Group, then class:
[ 13 -13   6   3  -4 -11  12   0   3 -34  19  -2   2  36  -9   0  23   6
  -2   9  -2  -1  11  25  -3   5  -3 -29 -12  -2   9   1 -19 -12   9 -44
  -3  -8  -5  -9  40   5 -15  23  14 -88 -10   2 -14  35   4  -8   4 -18
  -2   1   9  -4  -2   2  -5 -47   4  12   4   2  -7  11   2 -12  10  26
   1  -1  12   1  -1  28  12  13  20   1   5 -18 -12 -12 -18 -12  -7  -4
  -8  11   0  -2 -40  -5  -2  -2 -41  16 -24 -12 -15  -7   1  36 -12   8
  -2  26   6 -43   3  11  -9  -6   6  74  -6  14   0  -1  -5  36 -10 -10
  -9  13   9  -8   5 -15   1 -11 -14 -10   4  48 -18   0  -4 -20   0   1
  -4   4  16 -20  -3  -2 -35  -7   6   2  27  -4  -8  -9 -12  71  12 -18
  34   2   3 -34   4  23 -21   1 -24  19  -1] -> J662 > (32)
[ -9   2  13  10   0 -11 -11   0   2  17   2  -7  -2   3   7  -1  33   1
  25  12  24   0   6 -32 -11   1  13 -12 -24   6  -1   4   2   2   1 -49
  -7   1  -3 -10  -5  -8   7  21  14  -1   9  -4 -29  12   2   5   3 -11
  -1  -6   2   8  10   2  16  10  10  -2   0  -2 -15 -12   1  -4  -4  -7
  12   3   3 -19  -1  17 -19  -5  11   2   7 -21  -1 -34  -6   5   2  12
   6 -16  12  19  -7  -4   5   0 -31  -2 -24 -22   0  -3  41  36   3   5
   0  20 -11 -26   4   5  13   3  -3  11   5  11   3 -14 -27  -2  -2   0
   5  20   4  -5   3 -11 -10 -20  -1  -7   0  30 -35   0   4  -5   2  -1
  10  11   2   0  -4   0 -31 -12 -10  -6   8  -5  -1  -7  30  22  20  -3
   2   7   0 -20   1  35   0   4  -7 -17  -3] -> J876 > (33)
[ -8  -5  -1   8   3  -2 -14   0 -24   7  21  24  28  20 -13  13   0   2
   0  -3  10   1 -16  -4   1  -2   6  -5  -5   4  -3   3   2  -4   7 -11
   6 -19  -5  -1   1  -7   9  62  10   7   4  -3 -33   1  -6   0   5  11
  -7  -2 -12  -2  -2  10  -3  -8  21   0  17   5   7   1   1  -4  -5  -1
  10   1   0   2   1   3 -18 -32   3   8   0   4  -1  -9 -11 -14  12  -8
   1   1  11  -2 -28  -6  -9  -3  25   7   4   3   1   9   1  38   1  -2
   2  37  41   5  25   2   7  -4  14 -20   7  -3   2   2 -10 -16   2   5
  -9   5   6  -2  24  -6  -7 -13  -2 -20   7  56 -16  -5   2   5   0 -14
  -9  -9  21   5   3  -8 -35  -2   3   2   6  -5  11  -9  29  11  -3   0
  -7   0  12  18   0  -7   0   6  -3  11  12] -> J876 > (18)
[-17  11  -4  -4  -9  -4  -4   0 -13  23   6  -8  -7  -1  -6  10 -11  11
  12  -2   9  -3 -11 -48  -2   7   3   2   2  11   6   2  39  -9   3  -4
  -7   0  -6 -17 -15   3   0 -30  21   2  12   3 -15  -6  -5  -1  -2   3
 -31  -1   2  -1 -19  23   7  11  15  -8  -3  -2  14 -10  -4   4 -15 -41
  10  -2   2  -5 -10  -9   0 -27   2  -5  -3  21   7 -27   0   2   7   6
   9  18  -2  -5  15   1 -15   4  44   6  13  -2   4  -5 -15  16   5  -1
   8   8 -14   3   2  -6  12  -6  -9 -77   2  -8   7  -3 -36  14  50  -6
  16   3 -18  -2  15   4 -11   5  -5   3  -1  -7 -12   8   2  -4   6  -8
  -6  -2  -1 -11  -1  -2   7  -1  -4 -18   5   3  -6  15  24 -16  -9 -16
   7  -6   0  14  -2  14  11  -6  16 -31 -15] -> J974 > (27)
[-11  -6  13   0   2  -8  -6   4  -2  76  14   1   2   9  26   5  42  -2
   1  -2 -13   5  -7  -5   0  -8  10   4  -3  12   1 -10  18   1  -2  -2
  -2 -10 -15 -19   6  -8  -3  18   3   7  -5  -7 -70  -5  -7   7  -4   3
  -5  -1   0  15   7  15  -5  -9  26   8   7  -2  16  -3   2   0  -9  -5
  -7   5   1   0   9   4   1 -25 -12  -6  15  -2   2 -28  -3   7 -13  10
   2   6   2  -1 -42  -6   6   1   0  13   8  -9  -3  -7  25  12  -2 -20
  -6  22  -5  22  -2  -5   3  -9   8 -80   5 -18  -2  -4 -24  -9   6   7
  -1  22   6  -1   9  14  -6 -33   4   7   2  18 -19  21  -2   2   0  -2
 -17   0  11  -4   4 -14 -12 -20   9   4  28  -4   6 -12  27 -13 -14  20
   7  -7  -3  16 -17   1 -12  10 -23   3   7] -> J876 > (33)
[ 11  -5  20   0  10 -14   7   6  -8 -16  36  -5   7  34 -11  -5  13   6
   1 -15 -12   2   9  31 -10   2  -6 -16  -7   0  11   7  -5  -8  -2 -45
  -5  -8   2 -11  -4  -5  -9  31  14  11  -5  -1 -30  24  13  -4 -14 -33
 -11   1   9  -8   8  17   6 -19  -1   4  15 -37  -6   0   7   3   5  43
   2   2 -19   4   4  30  11  12   8  18  20  -5   3   1 -11  13  -6  -1
  -3  15  20  12 -41  -2  -1   1 -36   6 -14 -26  -3   6  15   9 -13   4
  -6  10  -5 -17   7   2 -10 -11  -5  32 -16   3   2   4 -21  -3 -13   0
 -14   2  -1   6   3 -21  -6 -24  -3 -22   9  45 -17  18   1 -14 -11   2
  -2  11  11 -12  -6  -2 -40   7   6  -8   6   8  -8   0 -13  12 -12  -6
  17  -3  -6 -11   2  14 -10  -1 -28  31   4] -> J662 > (19)
[  6  -3  -5   7  -7 -11  -7  -4   0  22  25   2  -6  -1 -11  12  -7   6
  -3  -4  -5   1 -10  -7  -4   2 -11   8   9  -4  -6  -2  46  -6  -1   2
   8 -10  -1  -3  -4   2  -3  -5  14  -8  10   0  -3  -2  26 -12  -2   5
  -4 -11  -6  -6  -3   7   3   0   1 -14  10   5   5  -2   3   9   5   1
   7   0  -6  -1  -7   3  -1   2  -4   5  -3   8  -1 -13 -29  14  -3   7
  -5  15  11 -16  -6  -4   5   5  36 -11  10  -4  -1  -8  -5 -45   4   0
  12   2  -6  49  -4   3   1  -5  11 -62   0  -2  -9  12 -20  11  47  -5
  -9 -11  -4  11   9   7   0  -1  -2  -3  -5 -52  -6  -6   3 -12   0   8
  -4  -6  -1   1   8   9  -8  11   0   4 -16   8  -6   4  -2 -25 -25   0
   2  -1 -11  14  -3 -11   9   6  -2 -22  10] -> J974 > (27)
[  9  -6  11  -2 -12  -7   3   0   0  14  -1 -16  -5  29  12 -11  10   3
   1 -21   1  -1  18  22  -8 -21 -17  -1  -6  -8  -2   2 -38   9   1 -31
  -2  -5   8  -8   2   3  -2 -34   5   3 -12   4 -24  -1   9 -10  -1 -17
   2  24   7   6  -5   4  -6 -10   2  -6   3 -12  -1  -1  -8  -6   8  16
   1   2   0   3 -10   8 -19   0   6   1  16 -32  -3  24 -17   3  -3 -10
  -8   6   3  -4   6   4 -12  -7 -27  25 -11   1  -3   2   6  81  20   8
  -6   6  -7   4   9  -9   3   7   3  49  -8   4 -19  -4 -33 -29 -27   8
   1   8  -4 -14   0 -14 -15   2 -20 -13   1  49  -4  10   0  -2   1  -2
  -4  14  -6  -4  -2  -7 -19  -2  16  -1   7   0  -3   7  -4  14 -12  -7
   4  -1   4 -16   0   0   0  -6 -14  27   2] -> J662 > (21)
[ -9   0   9  -1  -3 -12   5   0  -2  40  -7  86   2 -23 -20  -7 -16   8
  -3  -2  -2  -9  15 -53  -9   9  -1 -10 -17  -7   9  -8  33   7   4   3
  -1  -4   1   4 -34  19   1 -29   3 -11   2   3  14   4  -3  -9   6 -13
   9  -6  -6   9 -14  -1  -2   6  -6  -8   1  -8  31   3  16   4  -7 -25
  23   0  -5  -2  -9   1 -10  -6   8   9   1   4   8  -5  -4   8   9   2
   8  19  17  -2  26  -2   9   2  18   0   6  -3   0  -7  -7  21  19   2
  11   0  -1   3  17   2  11  -3   8 -47  11  -6  13   7 -28  -5  34   1
   8   6 -14   0   5  -4 -11   3  10  -3  -2 -33  -9   9  21   0  -2  -4
   2  -5  -5   4  -6  18   0   0 -10  -6  37  -2  -9  -2   8 -11  20 -13
   7 -26  -2   5  11  19   1  -7   4 -51  -2] -> J974 > (31)
[ 21 -17   1  -7  -6  -9   6  -3   4  -4  16   0   7  22 -25   5  17   8
  -7 -17  -7   3   4  36   4  -3 -23   2  27  -2   6   0   1 -16   8 -30
   8   8   4   2  -6   4   7  57  -1   3   5  -3 -13  -8  -1 -11 -20 -31
  -9  -4   7   2 -11  -5   1 -12 -10   8  10   7  -7  -2 -14  10  18  55
  11  -2  -1  17  -5  22  22  11   8   4   8 -15   2  38  -4  10 -10   7
  -6   9 -10  -3 -33  -1   1   8 -12   3 -15 -22  13  -8   5 -31 -11   0
  -2  10   0  -6  11  -6  -2  -8  -5  37 -13  -8  -3  -3 -15 -11  -2   3
 -19   9  -4  -3   7 -20   0 -22  -1 -26   6  38  -3  18   5 -19   3   5
  -7   5  -1  -2  -1  11 -43   9   7  -2   1  11   1   6 -20   8 -31 -13
  19  10   6 -10  -3 -87   1  -4 -26  56  10] -> J662 > (32)
[ -7  14  13  -3  -2  -5   4  -1 -14  25   1  -7 -16  -1   0 -18  -6   9
 -17   8  -1  -1   0 -51  -4  19   3  -7 -18   3   4   1  49   9  -3 -10
 -10   5   0 -15 -18   6  -2 -26  12  -4   1  14  26  -7  -8  -8  -2  -5
   6  -2  -2   7 -18   2   6  17  13  -8   7   2  16  -7  -2   2 -10 -44
  -4  -4   3   4 -19 -15 -18  -6  -2   7   6   3  -1 -19  -6   7   2 -14
   0  -1  43   3  37  -5  -4   3  25   2  10   5  17   2  -5  -2  16  -9
   6   0 -30  15   1   0  13  -4  11 -53  28   1   6   2 -14  29  19   3
  23   9 -15  14   5  -3 -11   0  -4  -1  -3   4  -5   9   1  -5   2   8
 -18  -8 -13   5   6   0 -20  -7 -19 -17  14  16  -7   2   3 -21 -15   0
   9  -4  -3   7  14  17   5   3  15 -58   0] -> J974 > (29)
